Below is a small trained network, with its code and all its weights. Each question gives an input and a target symbol and asks what happens when units are switched off, that is, made to give their printed mean instead of their output.

import numpy as np


def w(rows, s, z=0):
    codes = np.array(rows[::2]) - 128.0
    scale = np.full(codes.shape[1], s)
    scale[-1] = z or s
    return codes * scale


def norm(h):
    return h / np.sqrt((h * h).mean(-1, keepdims=True) + 1e-5)


def f(y):
    return np.maximum(y, 0)


def softmax(a):
    e = np.exp(a - a.max(-1, keepdims=True))
    return e / e.sum(-1, keepdims=True)


def log_softmax(a):
    a = a - a.max(-1, keepdims=True)
    return a - np.log(np.exp(a).sum(-1, keepdims=True))


def net(x, mask):
    ids = ['αβδεζηθλμξστφψω'.index(c) for c in x.split()]
    T = len(ids)
    res = E[ids] + P[:T]
    q, k, v = (norm(res) @ M[0].T for M in (Q, K, V))
    z = softmax(np.where(np.tri(T) > 0, q @ k.T / 2**0.5, -1e9)) @ v
    res = res + np.where(mask[0], z, O[0][:, -1]) @ O[0][:, :-1]
    y = f(norm(res) @ A[0][:, :-1].T + A[0][:, -1])
    res = res + np.where(mask[1:13], y, B[0][:, -1]) @ B[0][:, :-1]
    return log_softmax(norm(res)[-1] @ U[:, :-1].T + U[:, -1])


Q, K, V, O, A, B = {}, {}, {}, {}, {}, {}
E = w([
[120,97,103],'α',
[114,104,94],'β',
[122,139,78],'δ',
[100,134,65],'ε',
[113,178,51],'ζ',
[109,147,64],'η',
[127,166,240],'θ',
[56,119,217],'λ',
[128,170,248],'μ',
[95,111,73],'ξ',
[102,128,69],'σ',
[99,156,53],'τ',
[128,175,224],'φ',
[97,155,217],'ψ',
[79,113,63],'ω',
],0.012)
P = w([
[178,119,80],'0',
[149,74,255],'1',
[76,153,56],'2',
[169,168,209],'3',
[69,139,66],'4',
[135,144,182],'5',
[67,134,68],'6',
[136,150,184],'7',
[66,131,71],'8',
],0.0096)
Q[0] = w([
[169,74,131],'head 0',
[5,107,118],'head 0',
],0.016)
K[0] = w([
[55,149,112],'head 0',
[245,79,68],'head 0',
],0.011)
V[0] = w([
[254,99,59],'head 0',
[97,197,173],'head 0',
],0.0092)
O[0] = w([
[254,228,188,102],'head 0',
[49,126,60,254],'head 0',
],0.0044,0.0017)
A[0] = w([
[208,81,182,126],'neuron 0',
[112,165,26,218],'neuron 1',
[63,109,136,166],'neuron 2',
[129,82,206,110],'neuron 3',
[202,53,115,3],'neuron 4',
[96,141,171,74],'neuron 5',
[158,99,64,55],'neuron 6',
[215,47,208,242],'neuron 7',
[146,50,104,235],'neuron 8',
[104,167,112,58],'neuron 9',
[194,186,66,182],'neuron 10',
[47,164,248,170],'neuron 11',
],0.011,0.0026)
B[0] = w([
[98,108,137,145],'neuron 0',
[158,129,161,192],'neuron 1',
[123,146,171,180],'neuron 2',
[139,177,162,163],'neuron 3',
[146,112,138,131],'neuron 4',
[119,147,104,162],'neuron 5',
[156,131,10,138],'neuron 6',
[65,109,156,162],'neuron 7',
[123,124,175,140],'neuron 8',
[115,50,145,147],'neuron 9',
[106,128,150,166],'neuron 10',
[158,103,80,250],'neuron 11',
],0.012,0.011)
U = w([
[87,125,250,252],'α',
[114,162,214,230],'β',
[115,214,174,77],'δ',
[194,161,108,120],'ε',
[171,149,68,69],'ζ',
[166,140,117,18],'η',
[109,75,97,126],'θ',
[107,73,109,79],'λ',
[103,87,100,36],'μ',
[157,123,136,23],'ξ',
[183,157,130,11],'σ',
[159,161,61,93],'τ',
[79,85,26,216],'φ',
[67,67,83,174],'ψ',
[177,103,87,103],'ω',
],0.016,0.0039)

Each question gives the input, a string of symbols that net reads in full, and the target symbol t.
The units are the heads (2 rows each of Q, K, V and O) and the neurons (one row each of A and B). Each row of codes is followed by its name. A weight is (code - 128) times the scale printed after its matrix; where a second scale follows, it is the last column's (O, A, B and U).
mask holds one flag per unit, heads first, then neurons. A switched-off unit (its flag False) gives its mean, the last column of its rows in O or B, instead of its output. The means were averaged over made-up inputs and are rounded, as every weight is.
A unit's drop is (log p(t) with every unit on - log p(t) with that unit switched off) / (log p(t) with every unit on - log p(t) with every unit switched off).
The circuit of an input: a set's keep is (log p(t) with only the set's units on - log p(t) with every unit switched off) / (log p(t) with every unit on - log p(t) with every unit switched off). Starting from the 12 units with the biggest drops (on a tie, the unit counted first), units are removed one at a time, each time the one whose removal leaves the highest keep (on an exact tie, the one counted first), for as long as the keep stays at least 0.8.
units of the circuit, in order: the units of the circuit, biggest drop first
top k neurons: the k neurons with the biggest drops, biggest first
drop of u: that unit's drop, to one decimal
input δ φ τ ε φ φ, target δ: top 2 neurons : neuron 3; neuron 9
input φ ψ δ φ ψ ε φ φ φ, target φ: units of the circuit, in order : neuron 11
input θ μ φ ψ φ φ, target δ: top 3 neurons : neuron 3; neuron 2; neuron 9
input φ ε ζ φ μ, target φ: top 2 neurons : neuron 11; neuron 1
input ε ε φ φ α φ μ ζ, target α: top 3 neurons : neuron 11; neuron 1; neuron 9
input ζ φ ψ ψ ε ε, target β: top 2 neurons : neuron 11; neuron 10
input φ ε φ η, target α: top 2 neurons : neuron 11; neuron 1
input δ φ τ ξ φ τ, target β: top 2 neurons : neuron 11; neuron 10
input ψ ε ψ ω φ ψ θ, target ψ: drop of neuron 1 : 0.0
input φ φ μ, target φ: drop of neuron 11 : 0.3
input φ τ τ φ φ δ, target α: drop of neuron 11 : 0.5
input τ ψ ψ θ σ φ φ σ, target β: drop of neuron 11 : 0.5
